Below are the code and all the weights of a small trained network. Each question names an input and a class and asks about switching units off, where a switched-off unit gives its printed mean instead of its output.

import numpy as np


def w(rows, s, z=0):
    codes = np.array(rows[::2]) - 128.0
    scale = np.full(codes.shape[1], s)
    scale[-1] = z or s
    return codes * scale


def f(y):
    return y / 2 * (1 + np.tanh(0.7978845608 * (y + 0.044715 * y**3)))


def log_softmax(a):
    a = a - a.max(-1, keepdims=True)
    return a - np.log(np.exp(a).sum(-1, keepdims=True))


def net(x, mask):
    res = np.array(x, float).reshape(1, 7) / 4 @ E
    y = f(res @ A[0][:, :-1].T + A[0][:, -1])
    res = res + np.where(mask, y, B[0][:, -1]) @ B[0][:, :-1]
    return log_softmax(res[-1] @ U[:, :-1].T + U[:, -1])


A, B = {}, {}
E = w([
[127,128,129,127,128,128,128,128],'x0',
[128,130,133,126,130,125,129,130],'x1',
[128,128,128,129,128,128,128,127],'x2',
[146,71,92,58,111,112,232,128],'x3',
[106,234,120,180,70,103,186,132],'x4',
[114,99,188,91,2,47,92,123],'x5',
[128,129,132,127,130,126,129,129],'x6',
],0.0098)
A[0] = w([
[127,69,154,98,58,91,105,118,116],'neuron 1',
[134,41,112,74,149,128,152,133,112],'neuron 2',
[125,147,109,126,166,142,138,144,255],'neuron 3',
[126,144,112,127,98,128,190,127,73],'neuron 4',
[121,85,144,123,130,116,143,124,116],'neuron 5',
[125,227,129,168,113,124,100,133,138],'neuron 6',
[136,143,145,128,76,107,100,127,134],'neuron 7',
[118,106,162,123,71,108,111,134,170],'neuron 8',
[123,106,150,134,172,136,4,120,215],'neuron 9',
[132,94,113,132,187,148,170,126,198],'neuron 10',
[127,192,139,161,113,119,100,130,105],'neuron 11',
[129,177,119,169,185,149,148,125,221],'neuron 12',
[122,167,111,124,92,116,227,118,21],'neuron 13',
[120,136,120,129,135,120,126,121,168],'neuron 14',
[119,151,136,133,89,109,97,128,120],'neuron 15',
[123,140,141,128,110,135,126,122,116],'neuron 16',
[135,122,130,126,138,139,126,124,104],'neuron 17',
],0.023,0.0061)
B[0] = w([
[130,217,102,15,169,159,95,172,241],'neuron 1',
[106,79,124,56,125,153,164,84,217],'neuron 2',
[141,53,139,130,128,176,130,160,200],'neuron 3',
[141,153,136,173,132,112,88,175,183],'neuron 4',
[130,114,110,87,135,141,118,138,155],'neuron 5',
[106,155,99,102,132,204,154,66,236],'neuron 6',
[118,147,136,131,106,70,151,81,197],'neuron 7',
[115,216,121,122,130,92,136,113,216],'neuron 8',
[161,158,142,209,139,75,82,220,255],'neuron 9',
[128,3,163,136,96,110,151,98,214],'neuron 10',
[106,127,124,105,107,135,158,66,199],'neuron 11',
[126,141,100,117,164,247,96,173,239],'neuron 12',
[155,158,141,202,147,85,80,193,217],'neuron 13',
[125,130,123,136,117,139,124,135,139],'neuron 14',
[127,144,127,130,110,82,155,82,184],'neuron 15',
[129,132,119,130,119,110,136,114,141],'neuron 16',
[124,117,127,127,112,115,134,132,133],'neuron 17',
],0.03,0.018)
U = w([
[187,92,149,255,122,130,82,197,229],'0',
[78,143,57,61,154,202,153,108,172],'1',
[163,189,133,170,121,10,80,174,136],'2',
[70,158,101,121,68,94,213,32,5],'3',
[111,49,146,108,83,133,204,89,65],'4',
],0.0083,0.0021)

Each question gives the input, the list of numbers given to net, and the class t.
The units are the neurons (one row each of A and B). Each row of codes is followed by its name. A weight is (code - 128) times the scale printed after its matrix; where a second scale follows, it is the last column's (A, B and U).
mask holds one flag per neuron, in row order. A switched-off neuron (its flag False) gives its mean, the last column of its row in B, instead of its output. The means were averaged over made-up inputs and are rounded, as every weight is.
A unit's drop is (log p(t) with every unit on - log p(t) with that unit switched off) / (log p(t) with every unit on - log p(t) with every unit switched off).
The circuit of an input: a set's keep is (log p(t) with only the set's units on - log p(t) with every unit switched off) / (log p(t) with every unit on - log p(t) with every unit switched off). Starting from the 12 units with the biggest drops (on a tie, the unit counted first), units are removed one at a time, each time the one whose removal leaves the highest keep (on an exact tie, the one counted first), for as long as the keep stays at least 0.8.
circuit, biggest first: the units of the circuit, biggest drop first
most important unit: the unit with the biggest drop
top k neurons: the k neurons with the biggest drops, biggest first
drop when u is switched off: that unit's drop, to one decimal
input [-1,-3,-7,6,1,5,6], class 2: top 2 neurons : (neuron 6; neuron 13)
input [-8,7,-6,-7,-6,1,7], class 2: circuit, biggest first : (neuron 12)
input [-2,-8,6,6,1,6,-6], class 2: top 4 neurons : (neuron 6; neuron 13; neuron 12; neuron 4)
input [3,-3,1,-8,0,5,-1], class 2: top 2 neurons : (neuron 9; neuron 2)
input [0,4,-5,1,-7,-3,-5], class 4: top 3 neurons : (neuron 2; neuron 13; neuron 10)
input [-4,-5,-5,-3,0,-8,3], class 0: top 2 neurons : (neuron 1; neuron 2)
input [8,-3,-8,-6,1,3,2], class 3: top 3 neurons : (neuron 6; neuron 13; neuron 11)
input [3,-1,4,8,0,-1,0], class 4: top 2 neurons : (neuron 2; neuron 9)
input [-3,-8,-1,-1,1,8,-2], class 3: top 4 neurons : (neuron 9; neuron 13; neuron 7; neuron 12)
input [-8,6,-3,-7,6,1,-6], class 3: top 4 neurons : (neuron 1; neuron 11; neuron 15; neuron 7)
input [6,5,8,2,-1,-6,-3], class 4: top 3 neurons : (neuron 10; neuron 9; neuron 1)
input [1,8,-6,0,-6,-4,-1], class 0: top 2 neurons : (neuron 9; neuron 6)
input [7,5,-3,-1,7,8,-1], class 3: top 2 neurons : (neuron 9; neuron 6)
input [4,0,-2,3,8,6,3], class 2: most important unit : neuron 13
input [0,0,-4,8,0,-2,2], class 4: top 2 neurons : (neuron 2; neuron 9)
input [0,8,-6,1,-8,-4,4], class 4: top 3 neurons : (neuron 2; neuron 13; neuron 10)
input [8,-8,7,-8,-4,-2,7], class 0: drop when neuron 9 is switched off : 0.6
input [4,0,8,-8,2,2,8], class 3: drop when neuron 6 is switched off : 0.5
input [4,-2,7,4,0,-1,-8], class 4: drop when neuron 3 is switched off : 0.0
input [0,2,-7,-3,8,1,8], class 3: drop when neuron 15 is switched off : 0.1
input [-7,-8,-8,3,8,-1,2], class 0: most important unit : neuron 13
